Here is a tiny trained network, its code and every weight. The questions are about switching its units off for an input and a class, where a switched-off unit gives its printed mean instead of its output.

import numpy as np


def w(rows, s, z=0):
    codes = np.array(rows[::2]) - 128.0
    scale = np.full(codes.shape[1], s)
    scale[-1] = z or s
    return codes * scale


def f(y):
    return np.maximum(y, 0)


def log_softmax(a):
    a = a - a.max(-1, keepdims=True)
    return a - np.log(np.exp(a).sum(-1, keepdims=True))


def net(x, mask):
    res = np.array(x, float).reshape(1, 7) / 4 @ E
    y = f(res @ A[0][:, :-1].T + A[0][:, -1])
    res = res + np.where(mask, y, B[0][:, -1]) @ B[0][:, :-1]
    return log_softmax(res[-1] @ U[:, :-1].T + U[:, -1])


A, B = {}, {}
E = w([
[16,158,234,166,172,23,191,185,69,141,85,176],'x0',
[94,148,86,139,146,123,95,140,146,178,130,137],'x1',
[105,163,118,145,174,175,53,135,129,117,96,156],'x2',
[59,59,116,140,64,76,29,182,135,22,224,162],'x3',
[137,114,131,162,114,114,128,119,132,138,124,116],'x4',
[90,129,248,48,74,115,58,125,240,176,77,67],'x5',
[128,102,122,150,115,113,142,125,136,150,131,118],'x6',
],0.011)
A[0] = w([
[160,75,62,83,54,229,68,34,148,113,184,89,84],'n0',
[162,146,147,118,146,138,151,63,77,192,78,85,153],'n1',
[2,130,242,176,159,20,156,200,44,112,96,183,64],'n2',
[221,80,13,99,89,206,58,114,195,87,188,53,105],'n3',
[127,118,119,101,133,131,122,163,98,150,142,99,81],'n4',
[52,31,98,120,65,106,52,188,130,28,199,123,161],'n5',
[77,74,107,142,56,47,36,197,141,5,199,165,141],'n6',
[107,118,208,65,63,89,62,163,232,129,83,86,34],'n7',
[210,191,132,121,189,174,218,102,119,204,13,94,174],'n8',
[189,117,14,228,179,105,178,142,32,56,192,218,2],'n9',
[116,126,188,89,100,116,86,85,206,128,100,110,20],'n10',
],0.0084,0.0037)
B[0] = w([
[103,191,125,183,83,145,191,228,80,154,119,200,227],'n0',
[142,120,105,94,138,103,132,96,181,53,73,97,192],'n1',
[207,172,168,210,26,114,212,240,45,176,105,239,236],'n2',
[183,219,185,192,42,107,144,218,94,182,108,177,250],'n3',
[143,122,150,124,140,117,111,145,139,144,122,131,129],'n4',
[134,155,86,127,188,25,160,35,174,66,86,87,229],'n5',
[165,149,9,157,218,34,127,63,168,48,63,28,236],'n6',
[51,45,206,17,162,228,57,108,63,220,199,78,216],'n7',
[152,127,30,143,187,32,125,64,206,58,81,58,250],'n8',
[2,13,208,71,88,207,52,66,52,210,242,17,250],'n9',
[56,36,133,101,112,143,84,135,131,193,200,96,183],'n10',
],0.0098,0.021)
U = w([
[158,153,48,145,220,38,153,75,216,58,49,44,254],'0',
[185,206,195,215,35,121,206,251,93,165,99,202,87],'1',
[20,26,209,53,127,197,58,108,103,175,225,48,16],'2',
],0.012,0.0062)

Each question gives the input, the list of numbers given to net, and the class t.
The units are the neurons (one row each of A and B). Each row of codes is followed by its name. A weight is (code - 128) times the scale printed after its matrix; where a second scale follows, it is the last column's (A, B and U).
mask holds one flag per neuron, in row order. A switched-off neuron (its flag False) gives its mean, the last column of its row in B, instead of its output. The means were averaged over made-up inputs and are rounded, as every weight is.
A unit's drop is (log p(t) with every unit on - log p(t) with that unit switched off) / (log p(t) with every unit on - log p(t) with every unit switched off).
The circuit of an input: a set's keep is (log p(t) with only the set's units on - log p(t) with every unit switched off) / (log p(t) with every unit on - log p(t) with every unit switched off). Starting from all 11 units, units are removed one at a time, each time the one whose removal leaves the highest keep (on an exact tie, the one counted first), for as long as the keep stays at least 0.8.
circuit, biggest first: the units of the circuit, biggest drop first
unit that matters most: the unit with the biggest drop
top k neurons: the k neurons with the biggest drops, biggest first
drop when u is switched off: that unit's drop, to one decimal
input [7,5,8,-6,3,7,3], class 1: circuit, biggest first : (n2)
input [-6,-6,-2,4,-3,1,-4], class 1: top 2 neurons : (n3 n0)
input [-7,1,-6,-6,1,5,1], class 1: top 3 neurons : (n3 n0 n6)
input [3,5,8,5,3,4,-3], class 0: top 2 neurons : (n6 n9)
input [-8,-7,0,4,2,-7,-7], class 1: top 2 neurons : (n3 n0)
input [3,4,1,-6,8,-7,-3], class 2: top 3 neurons : (n9 n6 n5)
input [3,-8,-8,-2,-2,4,1], class 2: top 3 neurons : (n3 n7 n0)
input [-6,-5,-2,3,-8,-6,-3], class 1: top 3 neurons : (n3 n0 n7)
input [-6,0,-8,-5,7,2,5], class 1: top 3 neurons : (n3 n6 n0)
input [4,6,8,2,-2,-5,5], class 2: top 3 neurons : (n9 n3 n0)
input [1,-1,1,7,0,-8,-2], class 2: top 2 neurons : (n9 n8)
input [2,-4,3,-3,8,-5,1], class 2: top 2 neurons : (n9 n6)
input [-7,2,-6,-5,1,1,3], class 1: top 2 neurons : (n3 n0)
input [3,-6,6,4,0,-6,-4], class 2: top 2 neurons : (n9 n8)
input [1,2,8,-5,2,-6,3], class 2: top 3 neurons : (n9 n6 n5)
input [-7,8,5,-6,-1,1,0], class 1: unit that matters most : n3
input [-5,-6,1,8,-7,0,6], class 0: drop when n6 is switched off : 3.9
input [-2,-5,0,2,-4,-7,-8], class 2: drop when n9 is switched off : 1.6
input [-2,-5,-6,3,-1,-6,-2], class 2: drop when n9 is switched off : 4.7
input [0,0,0,-3,1,-7,3], class 2: unit that matters most : n9
